Below is a small trained network, with its code and all its weights. Each question gives an input and a class and asks what happens when units are switched off, that is, made to give their printed mean instead of their output.

import numpy as np


def w(rows, s, z=0):
    codes = np.array(rows[::2]) - 128.0
    scale = np.full(codes.shape[1], s)
    scale[-1] = z or s
    return codes * scale


def f(y):
    return np.maximum(y, 0)


def log_softmax(a):
    a = a - a.max(-1, keepdims=True)
    return a - np.log(np.exp(a).sum(-1, keepdims=True))


def net(x, mask):
    res = np.array(x, float).reshape(1, 8) / 4 @ E
    y = f(res @ A[0][:, :-1].T + A[0][:, -1])
    res = res + np.where(mask, y, B[0][:, -1]) @ B[0][:, :-1]
    return log_softmax(res[-1] @ U[:, :-1].T + U[:, -1])


A, B = {}, {}
E = w([
[231,180,143,18,128,38,165,155,47,86,178],'x0',
[130,129,127,128,127,128,128,131,129,131,128],'x1',
[200,144,255,154,100,179,54,241,176,91,109],'x2',
[126,125,130,129,126,126,129,127,128,127,129],'x3',
[129,126,127,129,127,129,128,130,128,130,128],'x4',
[140,169,205,188,155,80,25,68,38,230,100],'x5',
[130,133,127,129,131,129,131,130,129,131,129],'x6',
[128,130,128,128,132,128,130,129,128,130,129],'x7',
],0.01)
A[0] = w([
[109,129,140,156,135,82,147,104,95,190,131,95],'n1',
[125,107,147,173,121,109,139,148,151,139,135,89],'n2',
[151,131,51,31,107,70,154,61,44,128,123,121],'n3',
[137,141,180,178,133,91,58,86,37,224,120,147],'n4',
[99,119,143,176,147,135,96,112,117,184,126,92],'n5',
[75,94,111,155,125,161,174,156,200,110,128,192],'n6',
[169,135,161,124,133,85,94,116,32,170,132,37],'n7',
[85,124,88,108,124,112,177,119,132,128,139,201],'n8',
[55,130,6,160,114,164,123,38,124,163,102,219],'n9',
[92,96,78,147,152,113,137,105,153,174,117,177],'n10',
[108,122,123,168,109,169,74,102,84,182,112,89],'n11',
[170,141,58,110,121,103,160,116,75,144,132,103],'n12',
[144,124,117,64,133,103,145,161,119,89,141,118],'n13',
[112,119,181,174,127,201,73,155,208,127,109,111],'n14',
[177,119,138,81,158,81,152,154,67,98,126,156],'n15',
[167,142,179,144,123,154,94,186,153,100,114,146],'n16',
[157,137,182,79,145,85,82,113,34,166,136,18],'n17',
[159,156,220,150,144,119,33,140,95,154,91,22],'n18',
[96,105,148,178,113,97,137,136,105,133,145,97],'n19',
[203,141,220,65,121,123,117,200,95,81,130,2],'n20',
[107,123,102,112,126,125,150,121,151,132,150,205],'n21',
[162,117,91,69,127,141,146,164,147,88,120,117],'n22',
[109,106,149,145,132,178,83,150,174,139,113,116],'n23',
[124,147,78,125,145,146,132,119,193,123,115,243],'n24',
],0.013,0.0059)
B[0] = w([
[109,202,117,125,143,111,56,123,111,146,139,169],'n1',
[147,129,147,127,139,131,129,148,131,122,103,142],'n2',
[107,177,210,135,150,112,188,221,50,116,111,250],'n3',
[96,140,211,137,186,176,88,20,63,171,85,239],'n4',
[142,129,175,117,134,77,167,68,204,115,112,175],'n5',
[131,125,76,128,112,195,69,221,39,138,133,197],'n6',
[104,129,71,129,113,177,60,183,19,145,122,194],'n7',
[154,48,151,128,117,111,218,112,112,117,103,193],'n8',
[154,87,32,131,99,108,68,23,156,149,151,232],'n9',
[129,97,102,116,119,124,81,71,132,104,153,181],'n10',
[141,138,182,125,125,72,180,54,193,115,144,179],'n11',
[121,159,160,120,142,119,156,173,87,119,107,192],'n12',
[136,137,142,135,136,67,160,84,205,132,134,186],'n13',
[101,159,188,126,155,165,157,226,120,124,111,208],'n14',
[149,183,68,129,109,60,181,125,101,98,167,206],'n15',
[123,135,111,126,125,192,84,178,242,131,132,191],'n16',
[134,119,45,123,119,230,119,153,39,126,131,198],'n17',
[163,31,138,119,88,232,254,89,134,88,125,207],'n18',
[139,136,141,134,142,127,137,118,147,144,122,142],'n19',
[157,101,23,134,78,145,67,43,192,136,165,200],'n20',
[133,67,120,130,113,112,180,136,127,134,116,171],'n21',
[126,157,135,127,127,64,126,112,204,115,150,184],'n22',
[110,139,178,123,146,139,149,188,127,134,117,178],'n23',
[120,41,98,130,110,118,119,156,101,126,119,177],'n24',
],0.024)
U = w([
[161,53,41,123,56,175,101,84,102,107,151,228],'0',
[127,153,132,114,123,34,198,171,119,69,146,183],'1',
[111,104,137,133,150,89,53,5,145,160,125,94],'2',
[88,194,134,122,156,124,126,129,38,121,115,4],'3',
[93,132,122,123,114,146,88,254,162,91,133,156],'4',
[178,163,57,118,70,91,97,115,235,71,212,75],'5',
[104,128,213,132,155,185,150,108,179,114,89,81],'6',
],0.0069,0.0022)

Each question gives the input, the list of numbers given to net, and the class t.
The units are the neurons (one row each of A and B). Each row of codes is followed by its name. A weight is (code - 128) times the scale printed after its matrix; where a second scale follows, it is the last column's (A, B and U).
mask holds one flag per neuron, in row order. A switched-off neuron (its flag False) gives its mean, the last column of its row in B, instead of its output. The means were averaged over made-up inputs and are rounded, as every weight is.
A unit's drop is (log p(t) with every unit on - log p(t) with that unit switched off) / (log p(t) with every unit on - log p(t) with every unit switched off).
The circuit of an input: a set's keep is (log p(t) with only the set's units on - log p(t) with every unit switched off) / (log p(t) with every unit on - log p(t) with every unit switched off). Starting from the 12 units with the biggest drops (on a tie, the unit counted first), units are removed one at a time, each time the one whose removal leaves the highest keep (on an exact tie, the one counted first), for as long as the keep stays at least 0.8.
units of the circuit, in order: the units of the circuit, biggest drop first
unit that matters most: the unit with the biggest drop
k most important neurons: the k neurons with the biggest drops, biggest first
drop when u is switched off: that unit's drop, to one decimal
input [1,6,-6,6,-4,0,1,-7], class 1: units of the circuit, in order -> (n3; n4)
input [3,6,0,0,1,0,-8,-2], class 1: units of the circuit, in order -> (n4; n9)
input [0,6,7,-4,1,4,-4,-3], class 6: unit that matters most -> n9
input [-2,0,1,2,0,8,-1,-7], class 6: 3 most important neurons -> (n18; n9; n20)
input [1,1,4,8,8,-4,-7,1], class 5: 2 most important neurons -> (n3; n20)
input [1,1,0,2,6,8,6,-8], class 3: 3 most important neurons -> (n4; n7; n9)
input [-4,7,-4,5,8,1,-5,5], class 2: 2 most important neurons -> (n18; n17)
input [1,0,-8,4,-1,6,-1,0], class 3: 3 most important neurons -> (n3; n20; n7)
input [1,8,-7,6,4,6,-7,5], class 3: 4 most important neurons -> (n3; n20; n7; n17)
input [1,6,-7,-4,-3,2,-6,8], class 3: 2 most important neurons -> (n3; n20)
input [0,8,1,-8,3,-8,1,-3], class 4: 4 most important neurons -> (n9; n6; n20; n18)
input [-7,-3,-1,8,0,1,-8,-1], class 2: 3 most important neurons -> (n9; n18; n17)
input [4,1,0,-7,-1,-4,8,7], class 1: drop when n9 is switched off -> 0.5
input [0,-2,5,-8,-2,1,-8,-7], class 6: 2 most important neurons -> (n9; n6)
input [1,0,-3,2,2,4,0,-5], class 3: units of the circuit, in order -> (n20)
input [8,-8,-1,-2,1,7,5,-2], class 3: drop when n3 is switched off -> 0.1
input [-5,-5,1,-3,-6,3,-1,-2], class 6: drop when n14 is switched off -> 0.3
